[128 = 0]

[142  96 105 186 151 133 130 149 118 122 129 141 136 106 140  60 112 121
 127 158 174  86 138 115 117 113 128 133 169  89 178 105 111 137 108 150
 161 132 106  68  96  99 121 118 155 125 105 110]	sal
[113 111 120 170 143 135  71 109 113 103 140 143 146 135 155  79 126 109
 140 140 180 104 103 140 123 124 135 146 152  96  91  59 136 170 138 123
 102 139 111  89 141 128 121 148 139 139 152 119]	regeg
[122 100 133 143 140 135 101  93 112  98 123 127 116 127 162  86 119 139
 113 119 149 123  78 137 118 141 142 110 140  93  76  89 137 156 109 113
 119 147 130 109 135 116  98 131 132 126 151 129]	regeg
[119 102 129 201 161 153  81 148  91  87 136 157 125 122 171  78 145 116
 160 143 191 100 113  95 109 110 114 128 141  61 119  91 126 170 115 153
  82 123  71  63 134  98  85 147 180 149 113 131]	sal
[115  84  92 159 129 128  96  92  92 102 134 152 144 147 167  76 126 149
  84 108 185  87  95 159 134 132 151 125 137 110  62  61 145 168  99 110
  67 132 134  88 138 120  96 122 156 119 148 121]	regeg
[121  79 111 187 176 154 141 119 100 128 149 116 127 109 134  77 121 151
  90 126 199 130  99 145 116 107 125 124 133  91 134  64 120 185 107 144
  38 161 157  96 126 100  85 112 142 147 156 123]	sal
[123  64 127 200 154 152 114 172  92  92 143 142 128  99 162  54 134 135
 130 152 189 105  97 120 117 101 127 116 133  69 141  99 146 168 112 143
  85 125  88  99 124  82  85 133 159 139 113 126]	sal
[131 103 126 156 108 137  59 105 110  99 131 152 149 136 135  67 136 139
 136 164 159 109  99 122 104 110 137 112 129  67  87  88 136 151 126 142
 114 141 107 104 130  99  73 147 164 119 158 152]	regeg
[113 110 136 163 116 148  76 145 100  76 132 166 133 124 156  86 144  98
 146 123 152 113 105 122 113 115 138 130 144  97  96  71 115 155 121 128
 102 106 122  86 146 113  92 150 128 128 143 118]	regeg
[ 98  88 110 182 119 137  92 123 110 101 140 166 135 151 149  49 124 125
 104 155 217  91  97 142 114 123 150 141 168  66  63  36 134 160 123 154
 125 158 106  76 124 110  95 157 140 102 170  96]	regeg
[142 116 104 222 157 143  87 159 112  92 151 155 124 124 136  41 100 106
 143 156 208  81 122  99  94 104 103 146 160  44 111  79 151 165 123 165
 132 121  84  47 136 130 144 185 126 179 118 126]	regeg
[122 109 123 165 135 134  87 134  98  98 141 159 149 113 167  69 134 117
 152 137 172 121 103 116 116 145 126 107 139  64 101  91 132 158 136 136
 124 114 126  80 119 107  88 156 145 101 135 123]	regeg
[140  93  75 185 137 158  81 140 107  98 129 165 151 116 146  45 126  99
 148 151 155  94 122 104 110 103 121 119 147  46 110  86 130 139 114 166
 116 129  68  62 135 106  91 159 152 130 159 125]	regeg
[125 101 118 165 148 133  90 129 112 111 135 144 129 145 175  61 129 133
 126 148 171  95 109 122 112 123 133 123 143 106  96  92 143 154 121 144
 112 127 133  77 128 113 115 156 137 140 139 131]	regeg
[ 89  66  87 149 142 158 110  88  84 109 122 124 141 132 150  56 137 148
  79 136 188 118  48 151 129 126 155 114 156  94  49  65 136 173  96 111
  44 159 158  93 138 103  63 121 148 120 157 121]	sal
[142  93  92 206 153 144  81 152 112 100 153 186 139 111 148  40 133  97
 160 179 193  88 122  88 105 116  91 135 165  50 137  77 140 137 118 160
 141 129  98  58 121 107 120 181 144 163 134 122]	regeg
[124  88 111 195 133 147 104 136 120 102 153 155 144 125 160  58 126 111
 114 146 188 113 133  97 112 111 116 148 158  74 115  42 133 161 164 144
 125 141  86  74 123 114  93 165 124 146 126 123]	regeg
[140  80 135 154 133 129 125 124 107 100 136 115 123 108 161  76 120 156
  98 130 186 101  92 133 130 116 145  96 161  83  81  91 128 159 130 143
 110 154 227 102 116 106  74 177 159 127 147 127]	sal
[116 115 101 168 136 126 129  88 131 109 150 163 151 115 142  79 120  97
 115 148 175 114 103 144  86 114 114 157 145  94 120  63 138 148 144 145
 133 126  75  94 109 108 101 178 143 139 150 117]	regeg
[109 121 124 145 116 117  85  83 151 100 139 133 148 126 132 100 135 117
 104 148 147 137  92 139 134 118 146 135 143  99  85  67 160 157 131 130
 152 146 113 118 112 112  98 138 140 137 157 142]	regeg
[118  78 141 147 143 140  90 116 125  97 133 138 136 118 167  69 132 166
 113 160 195 106  99 133 122 109 153  97 141  93 137  92 141 144 122 146
  91 146 134 107 126  84  62 116 174 122 152 126]	sal
[119  86  94 213 151 141 120 138 103 120 147 154 141 118 145  71 120 109
  96 167 195 101 110 128 120 103 129 147 163  53 100  27 134 156 101 136
 121 141  86  66 122 119 129 178 125 157 123 106]	regeg
[124  71 117 184 149 153  70 146  91 100 134 145 127 111 168  54 131 122
 140 143 187  89 105 116 111 122 128 117 160  70 133  87 125 163 129 157
  75 115  89  79 137 105  94 145 195 161 118 117]	sal
[118 138 115 198 132 126  95 135 123 105 144 145 113 116 151  68 126 122
 145 152 203  99 110 126 112 106 119 121 159  66 135  85 138 156 137 137
 140 145 110  90 119 107  84 157 143 144 127 131]	regeg
[137 115 106 223 129 135  99 156 122 105 151 184 134 121 136  42 120  87
 150 168 226  90 138  94 105 112 116 153 164  48 197  80 155 150 145 162
 170 111  58  37 128 110 135 191 118 151 100 120]	regeg
[103  81 106 221 127 137  65  98  86 115 116 130 139 135 166  70 133 120
 114 125 164  96  78 139 152 125 153 115 138  81  61  59 144 155 107 108
  92 157 137  89 152 113  95 133 141 108 147 104]	regeg
[143 123 130 191 191 145 140 161 120 114 123 153 142 114 152  81 121 119
  85 153 190 111  94 130 111  98 107 136 137  72 142  70 123 174 132 153
 109 155  56  89  84  94  93 166 145 142 138 126]	sal
[119  85 113 174  86 135  90  90 115 105 150 153 161 141 231  79 139 108
 122 132 168  96  80 137 134 130 143 127 131  73  69  30 147 169 141 132
 102 155 102  78 159 107  92 144 155 136 163 116]	regeg
[117  91  94 169 129 159  71 134  90 111 137 153 148 124 170  47 108 140
 144 131 187  98  99 117 127 109 145 118 141  59  98  63 122 166 115 122
  96 134 131  69 136 103  98 154 146 127 108 142]	regeg
[123  99 109 174 122 141  98 132  99 106 130 140 158 123 147  64 125 132
 120 149 181  86  99 154 116 117 125 149 148  66  99  73 133 144 122 156
 148 131 108  80 125 103 117 173 129 128 182 108]	regeg
[114  98 120 169 132 146  84 103 115 106 121 150 142 134 137  76 131 122
 116 120 143 119  86 128 145 115 124 121 150  89 122  69 162 170 110 119
  95 154 137  82 153 119 106 146 119 151 133 120]	regeg
[133  97 118 197 149 132  89 125 111  89 144 151 164 119 132  44 136 113
 121 161 190 103 102 118 100 113 133 128 141  77  84  70 138 162 104 149
 148 147 111  69 103 132  98 182 124 140 168 123]	regeg
[113 112 144 144 142 133  90 114 134 114 163 113 128 138 147 101 134 125
 133 142 165 143 107 131 133 116  98 136 124 123 128  95 161 180 167 117
 126 156 118 120 102 132 109 149 136 164 140 175]	regeg
[116  82 101 150 134 149 105  77 119 103 131 132 137 143 170  59 144 148
 102 112 178 101  49 161 136 133 151 105 135  96  52  58 146 169 144  97
  79 142 138 106 126 126  69 118 168 123 155 130]	sal
[128  80 131 171 161 159 101 153 108  99 137 124 118 122 166  76 116 135
 107 129 191 107  92 142 121 101 142 111 158  83 108  86 111 174 133 151
  85 130 118  91 132  88  92  88 154 139 139 128]	sal
[127  85 113 200 123 164 123 145 114 117 138 138 124 104 152  53 129 131
 121 158 202  97 148 120 100  92 126 119 145  69 144  83 115 140 126 152
 110 136  97  84 124  94 106 161 153 132 128 126]	sal
[118  95 102 135 153 127 145  63 125 119 142 104 128 135 188  71 119 176
  68 122 210  94  40 195 151 125 145 126 157 131  78  11 151 184 149 131
  87 208 145  91 111 116  62 104 161 132 187 164]	sal
[141  71 113 185 119 138  99 137  93  99 151 173 141 125 142  49 125 114
 122 152 190  96  98 122 116 119 118 134 143  49  73  59 126 138 119 148
 141 150  91  64 131 109  97 147 134 142 137 118]	regeg
[113 116 131 161  98 136  94 157 107  92 146 146 139 127 157  84 135 107
 142 145 175 121 103 123 112 119 133 125 133  95 101  78 133 154 130 135
 108 131 111  82 156 107 104 176 136 116 135 121]	regeg
[120  87 133 156 103 134 132 140 107  99 137 134 119 137 159  84 120 123
  90 168 175 106  81 130 110 120 162 123 136  90  85  73 112 140 132 157
 115 129 104 101 135  88  77 138 152 122 142 119]	foved
[114 113 138 201 149 137  99 142 119  97 146 152 134 105 146  72 127 109
 136 158 188 114 129 104 100 102 121 151 143  69 157  90 128 163 150 156
 116 134  85  76 134  93 130 165 131 151 117 119]	regeg
[111  86 115 156 132 125  80 114  79 106 122 134 140 125 152  59 138 146
 131 127 166  88  92 122 116 130 144 109 149  82  68  91 139 164  97 130
  98 146 135  87 162 109  93 147 162 115 146 114]	regeg
[135 106 120 201 121 147 104 151 100 102 138 152 136 135 147  44 132 101
 124 147 199  95 105 115 129 121 132 131 155  60  98  58 123 164 118 156
 143 134  89  42 160  98 104 161 114 136 132 118]	regeg
[132  83 119 145 126 144  71 109 108  80 126 119 141 142 172  62 136 133
 135 133 170  95  80 142 130 106 126  99 131  97  72  73 147 176 132 115
  79 145 141  94 137 117  75 140 169 121 138 136]	regeg
[130 126 122 200 162 142  96 152 126  82 140 159 155 127 125  58  63  96
 145 150 180  98 138 101  91 109 106 149 138  49 132 100 129 148 122 165
 129 125  72  92 147 130 140 181 137 159 119 129]	regeg
[128 102 108 171 124 128 116 124 129 114 152 164 133 121 144  63 116  96
 125 146 186 101 109 144 109 117 139 148 117  91  95  60 130 150 137 103
 126 132  67 104 136 121  97 149 139 133 161 125]	regeg
[134  80 135 189 163 153 127 143 136 122 141 140 128 106 158  65 122 137
 119 173 211 113 102 117 116 110 127  99 142  76 137  83 128 156 134 165
 112 151  96  70 121 110  76 156 157 134 124 126]	sal
[110  72 120 175 174 136 102 140  81  94 134 139 134 118 151  51 130 140
 119 161 198  79  88 135 110 106 150 126 157  75 117  80 123 150  75 146
  79 150 125  71 159  87 102 126 145 120 137 118]	sal
[116 106 102 166 136 128  62 114 119  95 138 145 144 127 145  73 115 123
 136 151 174 119 116 129 101 123 133 121 144  80 104  83 160 136  96 136
 131 141 159  94 141 118 124 162 149 135 147 129]	regeg
[124 117 128 138  83 138  85  90 123  83 147 147 147 139 163  70 134 105
 126 115 146 121  85 136 120 122 133 123 129  95  69  39 140 163 163 129
 105 124 104  96 143 119  69 158 165 118 163 131]	regeg
[120 125 121 186 115 127 147 126  92 102 129 159 138 143 130  77 125  79
 131 151 169 131 145 118 113 119 124 142 147  76  75  88 113 145 125 156
 148 132  92  81 129 137 107 164 132 144 149 124]	regeg

[121 136 156 120 104 124 166 114 126 142 117 147 119  71 138 103 132 132
 156 127 139 142 127 152 116 135 138 124 133 153 143 134 154 147 108 120
 125 147 150 142 162 133 118 148 172 119 133 111]	panum
[103 133 137 122 127 100 171 129 144 149 112 135 113  74 126 101 143 125
 117 140 116 106 105 176 126 141 147 148 118 124 140 112 101 140 157 119
 121 166 144 130 193 146 110 142 169 119 136 100]	panum
[110 147 127 125  87 136 156 118 147 135 112 137 135  70 138  89 123 135
 132 120 133 110 113 178 119 180 121 145 128 120 142 120 124 134 134 103
 129 157 126 144 169 139 116 144 143 118 132 121]	panum
[124 113 137 124 131 124 174 140 146 139 115 125 123  80 139 110 125 133
 144 120 114  99 117 148 134 125 133 132 127 119 135 134 137 164 137 112
 136 143 135 143 181 135 100 155 169  99 136 101]	panum
[104 144 131 115 126 125 174 154 146 152 116 150 125  74 128 108 140 138
 124 122 136 114  94 178 124 133 132 161 129 122 127 106 106 138 150 136
 126 163 153 156 203 136 106 159 151 118 130  77]	Ripir
[103 147 123 124 115 132 146 130 122 144 129 134 121  65 133 116 139 131
 109 109 138 116 102 151 108 129 112 144 143 146 126 128 110 136 130 140
 131 152 138 119 168 135 106 136 141 118 130 120]	panum
[106 160 148 129 100 127 163 127 128 132 130 110 115  83 123 117 157 146
 128 103 129 114 114 164 120 142 109 146 140 101 147 127 130 136 137 120
 137 133 140 136 174 128 131 135 119 127 115 109]	panum
[118 151 135 128 100 127 153 107 144 138 132 141 122  96 135 102 139 125
 130 101 142 123 110 148 112 133 136 127 127 121 137 129 127 143 123 136
 123 155 123 153 165 138 127 143 149 128 107 114]	panum
[112 120 140 123 132 132 184 148 140 158 104 143 111  40 135  73 138 151
 114 128 108  94 125 161 141 155 175 111 128 117 159 122 128 174 161 105
 129 182 112 130 182 149  90 164 177 123 130  92]	panum
